Each row is followed by one of two labels, saying whether the row has a hidden trait. Each part has a new trait and two new labels.
In the rows, 100 means zero.
79  147  129  95  123  139  97  91  98  92  121  87  141  79  90  102  67  150  100  109  99  120  115  138  109  78  102  134  114  75  92  111  114  83  97  81  94  39  106  86  78  87  84  128  110  132  106  107  85  88  81  88  73  101  97  65  86 => N
102  69  112  85  149  131  101  71  98  82  84  122  85  61  97  99  116  110  143  98  128  112  93  156  80  104  55  84  42  99  178  155  115  78  92  109  88  144  91  152  66  126  49  90  129  112  104  34  79  108  72  99  77  91  147  105  97 => N
88  70  148  84  115  133  107  72  103  94  118  83  120  85  99  85  91  136  103  90  108  131  106  200  97  88  73  108  53  49  128  137  114  66  97  99  98  137  108  94  73  84  47  93  126  123  101  104  88  115  83  94  58  98  140  99  90 => E
81  150  114  90  145  126  95  98  94  81  118  87  130  86  88  110  72  133  97  112  101  121  112  107  109  86  114  129  126  105  90  107  106  83  95  83  97  31  103  92  86  92  94  121  106  137  104  96  99  87  79  87  87  104  81  65  95 => N
80  142  128  86  117  139  100  91  97  93  125  83  132  89  85  101  78  149  99  108  100  122  112  141  105  83  104  141  102  77  96  108  109  79  90  87  97  55  103  83  76  74  77  116  109  132  104  115  88  97  87  83  86  97  98  70  91 => N
87  116  129  88  134  138  99  78  97  98  118  99  118  72  85  91  77  143  120  96  109  118  108  174  94  81  68  109  78  72  112  134  113  74  91  95  91  80  95  97  53  69  42  99  116  141  105  67  71  96  64  79  76  91  126  83  78 => E
81  123  141  87  118  128  103  83  100  86  134  76  141  83  94  91  67  161  99  98  99  129  116  155  108  82  89  126  88  55  72  117  114  67  95  80  95  72  107  76  69  74  69  118  117  142  104  116  90  97  86  84  64  99  127  76  84 => N
95  50  145  75  119  137  107  65  105  92  114  87  120  71  105  80  97  131  112  90  115  132  108  200  97  90  74  97  30  47  129  148  118  78  95  100  96  146  108  105  63  91  38  98  124  116  103  96  89  111  94  97  58  99  154  112  91 => E
85  131  127  86  132  153  97  84  96  85  116  98  116  80  78  94  76  154  118  103  110  118  109  177  96  79  58  114  87  83  109  127  111  79  89  93  88  61  95  95  53  68  44  106  115  147  105  61  70  95  68  81  81  90  117  75  87 => N
98  58  134  82  126  141  104  65  101  86  98  103  100  70  103  89  107  114  134  94  118  120  101  177  90  93  63  93  42  77  152  149  115  81  94  104  92  163  100  127  73  100  42  90  121  114  102  61  79  110  86  95  73  96  149  108  93 => E

Next part:
92  87  128  77  121  106  100  83  126  98  113  127  41  98  96  113  89  102  138  85  118  95  123  122  105  93  102  70  93  96  83  99  101 => (55)
107  85  74  127  90  86  102  114  78  103  89  69  124  98  110  86  117  111  80  123  75  96  84  86  95  131  96  124  88  88  106  84  104 => (58)
97  81  98  110  105  87  104  102  100  100  102  90  78  97  106  103  105  104  110  108  98  93  100  105  98  122  97  104  81  86  91  88  106 => (58)
90  76  123  92  113  95  102  88  119  99  111  109  40  97  91  121  95  98  126  93  116  92  110  119  98  113  99  86  80  83  79  99  108 => (55)
93  76  135  88  121  101  100  81  126  98  115  122  19  103  79  130  95  98  131  85  120  94  117  120  96  107  98  78  79  85  78  107  108 => (55)
98  77  98  107  104  90  104  100  101  98  100  95  74  99  97  105  103  103  110  102  95  94  99  105  96  119  95  103  85  87  92  95  106 => (55)
106  89  70  126  92  86  102  115  76  102  88  72  124  97  114  82  117  111  85  122  75  96  87  86  96  129  96  122  92  93  106  82  103 => (58)
95  76  112  98  105  97  103  95  115  95  104  103  60  101  81  116  97  97  114  94  109  95  103  113  95  110  97  93  86  86  88  100  105 => (55)
92  74  136  85  117  100  100  82  126  97  114  147  24  103  75  129  94  97  129  86  120  95  115  119  96  108  97  82  78  87  81  109  107 => (55)
104  80  84  118  103  83  104  109  83  103  96  80  91  96  116  97  113  110  100  115  81  92  95  95  98  132  96  111  82  90  96  80  105 => (58)
106  81  81  123  96  84  102  111  80  102  92  71  107  100  107  92  113  109  84  119  76  95  87  89  93  131  93  122  85  90  102  82  106 => (58)
94  78  105  106  107  88  105  98  104  100  104  96  65  95  105  108  102  103  116  105  104  92  101  105  99  121  99  99  81  86  87  90  107 => (55)
106  85  65  128  92  84  102  115  74  102  89  71  118  99  108  88  120  110  86  123  70  96  83  86  94  138  94  124  87  92  105  82  105 => (58)
105  74  86  122  99  83  103  108  83  101  95  75  93  102  101  99  115  106  85  120  76  94  89  92  91  137  90  121  81  87  98  86  108 => (58)
106  91  69  127  90  85  102  114  77  103  89  67  127  97  116  82  119  111  84  122  75  97  85  86  97  131  97  121  89  96  108  81  104 => (58)
106  87  79  119  96  87  103  110  89  101  91  78  107  98  110  85  113  111  91  115  75  97  91  89  98  129  95  113  95  95  104  82  101 => (58)
91  83  121  91  116  99  103  92  116  99  110  113  47  96  96  116  95  100  126  92  119  93  110  119  101  106  102  81  85  86  84  97  105 => (55)
106  94  69  124  93  89  102  115  79  102  88  64  124  98  116  81  120  111  88  115  72  98  85  88  97  125  96  122  96  97  107  80  101 => (58)
93  80  122  92  112  97  102  91  123  97  107  115  50  100  82  117  96  98  123  90  114  95  110  118  97  102  98  84  83  87  83  100  107 => (55)
107  94  67  128  87  86  101  114  75  102  86  65  135  98  110  82  118  109  78  124  71  98  85  86  95  131  96  123  93  97  109  83  103 => (58)
102  79  84  116  102  85  103  107  93  101  97  87  95  98  109  97  111  109  98  111  81  93  93  96  95  135  93  113  84  87  95  83  106 => (58)
107  90  70  128  89  86  102  115  78  102  87  68  125  99  108  88  116  109  82  121  75  98  84  84  95  123  96  124  92  96  107  83  102 => (58)
